Here is a tiny trained network, its code and every weight. The questions are about switching its units off for an input and a class, where a switched-off unit gives its printed mean instead of its output.

import numpy as np


def w(rows, s, z=0):
    codes = np.array(rows[::2]) - 128.0
    scale = np.full(codes.shape[1], s)
    scale[-1] = z or s
    return codes * scale


def f(y):
    return np.maximum(y, 0)


def log_softmax(a):
    a = a - a.max(-1, keepdims=True)
    return a - np.log(np.exp(a).sum(-1, keepdims=True))


def net(x, mask):
    res = np.array(x, float).reshape(1, 4) / 4 @ E
    y = f(res @ A[0][:, :-1].T + A[0][:, -1])
    res = res + np.where(mask, y, B[0][:, -1]) @ B[0][:, :-1]
    return log_softmax(res[-1] @ U[:, :-1].T + U[:, -1])


A, B = {}, {}
E = w([
[150,193,64,193,125,201,109,168,101,110],'x0',
[140,91,56,79,60,68,67,168,56,244],'x1',
[119,142,197,170,166,98,148,207,101,139],'x2',
[98,72,136,142,76,179,148,191,214,139],'x3',
],0.011)
A[0] = w([
[123,87,98,142,127,57,117,178,91,187,151],'neuron 1',
[135,95,36,88,96,143,111,31,156,154,142],'neuron 2',
[130,166,119,150,122,150,126,139,128,123,254],'neuron 3',
[120,100,185,104,112,55,131,103,128,163,126],'neuron 4',
[110,105,126,122,100,168,131,169,149,125,42],'neuron 5',
[109,32,197,49,119,32,125,87,151,157,75],'neuron 6',
[124,134,208,117,150,139,128,72,184,94,112],'neuron 7',
[136,150,123,104,164,43,117,91,3,124,138],'neuron 8',
[103,159,111,118,137,82,117,97,100,129,145],'neuron 9',
[145,158,130,128,138,110,134,95,85,124,43],'neuron 10',
[137,98,84,79,67,113,117,138,96,168,177],'neuron 11',
[125,104,95,106,96,71,137,156,100,165,35],'neuron 12',
[138,94,130,136,109,164,157,165,182,151,44],'neuron 13',
[136,103,66,101,118,153,125,62,161,128,36],'neuron 14',
[128,104,100,84,110,104,101,169,98,181,27],'neuron 15',
[117,108,134,119,125,145,139,129,144,155,238],'neuron 16',
[131,171,75,134,135,185,114,180,91,131,64],'neuron 17',
[115,186,43,155,105,165,121,189,78,149,76],'neuron 18',
[138,149,218,136,171,70,130,236,84,154,79],'neuron 19',
[116,46,107,107,84,119,118,237,202,146,154],'neuron 20',
[132,170,122,100,154,105,143,112,110,155,57],'neuron 21',
[132,182,133,150,147,117,136,72,99,107,74],'neuron 22',
[122,115,175,158,130,96,118,228,86,153,130],'neuron 23',
],0.011,0.0064)
B[0] = w([
[114,115,199,96,205,156,180,132,148,87,210],'neuron 1',
[61,131,101,51,26,79,160,90,97,81,234],'neuron 2',
[165,40,136,74,218,108,173,117,40,161,205],'neuron 3',
[176,101,63,161,162,124,141,146,80,139,195],'neuron 4',
[128,139,153,211,82,121,69,131,183,128,155],'neuron 5',
[203,131,8,245,141,114,115,180,56,146,236],'neuron 6',
[119,89,179,115,225,128,144,153,119,77,237],'neuron 7',
[149,142,191,115,84,208,107,109,155,249,252],'neuron 8',
[126,135,134,112,116,171,115,136,134,184,182],'neuron 9',
[119,139,148,196,72,129,90,163,174,131,162],'neuron 10',
[121,124,184,84,222,162,164,101,155,66,223],'neuron 11',
[93,108,179,198,155,90,108,156,186,56,178],'neuron 12',
[99,140,163,222,71,114,62,159,174,146,168],'neuron 13',
[59,146,108,195,23,79,108,134,144,57,177],'neuron 14',
[89,99,178,198,165,77,95,177,173,46,186],'neuron 15',
[149,129,155,70,135,152,151,104,89,192,181],'neuron 16',
[167,137,60,201,130,89,97,192,113,108,180],'neuron 17',
[188,107,46,227,162,111,141,145,79,140,200],'neuron 18',
[52,138,69,90,11,82,129,80,127,36,211],'neuron 19',
[152,163,182,115,90,207,97,103,140,249,219],'neuron 20',
[112,132,136,173,85,148,103,140,178,129,153],'neuron 21',
[103,107,172,177,84,154,108,163,190,153,191],'neuron 22',
[89,130,85,58,58,105,147,70,118,93,192],'neuron 23',
],0.015,0.013)
U = w([
[107,88,192,162,220,136,158,163,169,41,126],'0',
[214,101,34,201,148,111,134,176,87,131,92],'1',
[134,131,176,159,75,192,70,134,181,198,102],'2',
[62,122,76,96,47,85,153,91,122,66,122],'3',
[183,103,127,12,186,157,194,86,82,183,250],'4',
[150,182,95,118,151,99,99,153,189,115,102],'5',
],0.011,0.012)

Each question gives the input, the list of numbers given to net, and the class t.
The units are the neurons (one row each of A and B). Each row of codes is followed by its name. A weight is (code - 128) times the scale printed after its matrix; where a second scale follows, it is the last column's (A, B and U).
mask holds one flag per neuron, in row order. A switched-off neuron (its flag False) gives its mean, the last column of its row in B, instead of its output. The means were averaged over made-up inputs and are rounded, as every weight is.
A unit's drop is (log p(t) with every unit on - log p(t) with that unit switched off) / (log p(t) with every unit on - log p(t) with every unit switched off).
The circuit of an input: a set's keep is (log p(t) with only the set's units on - log p(t) with every unit switched off) / (log p(t) with every unit on - log p(t) with every unit switched off). Starting from the 12 units with the biggest drops (on a tie, the unit counted first), units are removed one at a time, each time the one whose removal leaves the highest keep (on an exact tie, the one counted first), for as long as the keep stays at least 0.8.
circuit, biggest first: the units of the circuit, biggest drop first
k most important neurons: the k neurons with the biggest drops, biggest first
drop when u is switched off: that unit's drop, to one decimal
input [-7,7,-1,2], class 0: circuit, biggest first : [neuron 15]
input [3,8,-3,-8], class 0: 3 most important neurons : [neuron 11; neuron 1; neuron 15]
input [2,2,-3,0], class 4: 2 most important neurons : [neuron 19; neuron 6]
input [6,-6,8,6], class 3: 2 most important neurons : [neuron 19; neuron 23]
input [-1,4,4,1], class 0: 4 most important neurons : [neuron 1; neuron 2; neuron 15; neuron 12]
input [-5,2,5,-6], class 2: 3 most important neurons : [neuron 8; neuron 18; neuron 2]
input [7,7,-7,-4], class 0: 3 most important neurons : [neuron 11; neuron 6; neuron 15]
input [5,5,0,-2], class 0: 4 most important neurons : [neuron 6; neuron 11; neuron 1; neuron 15]
input [-8,6,-7,3], class 1: 2 most important neurons : [neuron 6; neuron 4]
input [-1,8,7,-7], class 0: 4 most important neurons : [neuron 1; neuron 15; neuron 11; neuron 12]
input [-4,-1,-4,-3], class 1: 3 most important neurons : [neuron 6; neuron 19; neuron 23]
input [3,-3,2,0], class 4: 2 most important neurons : [neuron 6; neuron 15]
input [6,6,-2,0], class 0: 4 most important neurons : [neuron 11; neuron 6; neuron 1; neuron 15]
input [-2,2,4,-3], class 3: circuit, biggest first : [neuron 19]
input [-2,7,-2,5], class 0: drop when neuron 11 is switched off : 0.4
input [1,-3,6,5], class 3: drop when neuron 23 is switched off : 0.3
input [3,3,1,-2], class 4: drop when neuron 1 is switched off : 0.1
